Here is a tiny trained network, its code and every weight. The questions are about switching its units off for an input and a target symbol, where a switched-off unit gives its printed mean instead of its output.

import numpy as np


def w(rows, s, z=0):
    codes = np.array(rows[::2]) - 128.0
    scale = np.full(codes.shape[1], s)
    scale[-1] = z or s
    return codes * scale


def norm(h):
    return h / np.sqrt((h * h).mean(-1, keepdims=True) + 1e-5)


def f(y):
    return y / 2 * (1 + np.tanh(0.7978845608 * (y + 0.044715 * y**3)))


def softmax(a):
    e = np.exp(a - a.max(-1, keepdims=True))
    return e / e.sum(-1, keepdims=True)


def log_softmax(a):
    a = a - a.max(-1, keepdims=True)
    return a - np.log(np.exp(a).sum(-1, keepdims=True))


def net(x, mask):
    ids = ['αγδεζημξπστφψω'.index(c) for c in x.split()]
    T = len(ids)
    res = E[ids] + P[:T]
    r = norm(res)
    for j in range(3):
        rows = slice(2 * j, 2 * j + 2)
        q, k, v = (r @ M[0][rows].T for M in (Q, K, V))
        z = softmax(np.where(np.tri(T) > 0, q @ k.T / 2**0.5, -1e9)) @ v
        o = O[0][rows]
        res = res + np.where(mask[j], z, o[:, -1]) @ o[:, :-1]
    y = f(norm(res) @ A[0][:, :-1].T + A[0][:, -1])
    res = res + np.where(mask[3:7], y, B[0][:, -1]) @ B[0][:, :-1]
    return log_softmax(norm(res)[-1] @ U[:, :-1].T + U[:, -1])


Q, K, V, O, A, B = {}, {}, {}, {}, {}, {}
E = w([
[168,146,150,83,51,145],'α',
[125,132,174,120,95,110],'γ',
[113,95,173,102,137,129],'δ',
[189,126,119,96,72,147],'ε',
[125,123,130,136,128,250],'ζ',
[78,91,145,103,167,126],'η',
[138,160,56,107,166,218],'μ',
[90,177,93,105,69,77],'ξ',
[134,75,188,124,128,95],'π',
[159,113,157,181,104,200],'σ',
[80,137,75,199,74,142],'τ',
[159,41,134,104,108,47],'φ',
[81,129,113,188,49,135],'ψ',
[168,210,117,129,88,149],'ω',
],0.019)
P = w([
[81,102,148,115,204,84],'0',
[112,55,132,5,45,189],'1',
[176,7,120,70,24,132],'2',
[164,12,97,93,40,110],'3',
[136,16,94,109,73,142],'4',
[135,19,81,90,82,153],'5',
[137,1,73,92,58,115],'6',
],0.008)
Q[0] = w([
[167,98,138,71,150,161],'h1',
[131,21,77,109,53,174],'h1',
[94,174,145,86,138,77],'h2',
[197,190,173,149,254,118],'h2',
[104,110,154,152,90,162],'h3',
[121,180,87,117,128,40],'h3',
],0.0084)
K[0] = w([
[187,148,74,191,118,128],'h1',
[190,246,190,165,230,74],'h1',
[99,41,59,176,87,190],'h2',
[194,89,76,72,108,147],'h2',
[158,243,168,174,199,63],'h3',
[200,184,150,1,195,62],'h3',
],0.007)
V[0] = w([
[96,64,49,102,189,79],'h1',
[161,251,72,71,123,79],'h1',
[182,117,123,58,191,44],'h2',
[43,100,214,126,127,17],'h2',
[62,187,83,174,76,99],'h3',
[241,115,121,116,97,153],'h3',
],0.011)
O[0] = w([
[97,7,135,40,59,119,43],'h1',
[26,127,54,109,84,21,84],'h1',
[109,191,104,60,97,132,17],'h2',
[220,155,96,122,134,65,254],'h2',
[105,111,67,200,96,126,164],'h3',
[89,159,186,127,93,170,169],'h3',
],0.011,0.0058)
A[0] = w([
[70,47,124,181,124,115,31],'n1',
[147,107,141,153,181,60,255],'n2',
[185,136,103,146,67,137,230],'n3',
[107,84,231,116,222,10,238],'n4',
],0.012,0.0029)
B[0] = w([
[132,109,200,144,42,152,162],'n1',
[122,162,51,155,118,226,171],'n2',
[11,115,95,217,14,177,254],'n3',
[130,215,30,130,20,254,150],'n4',
],0.0066,0.0084)
U = w([
[80,183,229,93,127,75,150],'α',
[232,179,59,119,145,56,75],'γ',
[200,116,135,69,144,103,66],'δ',
[21,27,173,34,108,111,87],'ε',
[148,124,224,141,189,158,105],'ζ',
[125,71,34,41,145,73,229],'η',
[74,54,92,19,137,173,158],'μ',
[31,106,59,99,161,27,253],'ξ',
[186,120,107,47,111,144,3],'π',
[127,79,255,163,174,173,81],'σ',
[184,43,43,232,151,111,55],'τ',
[171,63,90,36,96,127,83],'φ',
[133,23,97,210,106,106,236],'ψ',
[50,247,93,181,97,153,151],'ω',
],0.0071,0.0025)

Each question gives the input, a string of symbols that net reads in full, and the target symbol t.
The units are the heads (2 rows each of Q, K, V and O) and the neurons (one row each of A and B). Each row of codes is followed by its name. A weight is (code - 128) times the scale printed after its matrix; where a second scale follows, it is the last column's (O, A, B and U).
mask holds one flag per unit, heads first, then neurons. A switched-off unit (its flag False) gives its mean, the last column of its rows in O or B, instead of its output. The means were averaged over made-up inputs and are rounded, as every weight is.
A unit's drop is (log p(t) with every unit on - log p(t) with that unit switched off) / (log p(t) with every unit on - log p(t) with every unit switched off).
The circuit of an input: a set's keep is (log p(t) with only the set's units on - log p(t) with every unit switched off) / (log p(t) with every unit on - log p(t) with every unit switched off). Starting from all 7 units, units are removed one at a time, each time the one whose removal leaves the highest keep (on an exact tie, the one counted first), for as long as the keep stays at least 0.8.
units of the circuit, in order: the units of the circuit, biggest drop first
top k neurons: the k neurons with the biggest drops, biggest first
which heads matter: for each layer, one digit per head in row order, 1 if its drop is at least 0.15 and else 0, layers parted by /
drop of u: that unit's drop, to one decimal
input ζ ω α ζ φ ζ, target σ: top neuron : [n3]
input ζ ε ψ, target σ: units of the circuit, in order : [h2; h1]
input μ α ε ψ α ε, target ε: which heads matter : 110
input α α ω α ζ, target ω: which heads matter : 100
input ε α μ α μ ζ μ, target μ: which heads matter : 100
input ε ψ φ α ω ψ η, target ω: top 2 neurons : [n4; n2]
input μ α ξ, target ε: which heads matter : 110
input α ψ γ, target ω: which heads matter : 100
input α ω α μ, target ω: which heads matter : 101
input ω η ζ ψ δ μ ε, target ξ: which heads matter : 100
input γ ε ξ, target γ: which heads matter : 010
input φ μ ψ η α μ, target μ: which heads matter : 110
input μ ψ ζ α, target ε: which heads matter : 110
input ω α ψ γ η π, target ξ: top neuron : [n3]
input α ψ η, target ω: drop of h1 : 0.3
input α μ γ α ε, target ω: drop of h1 : 0.5
input ω α α ψ γ, target ξ: drop of h1 : 0.9
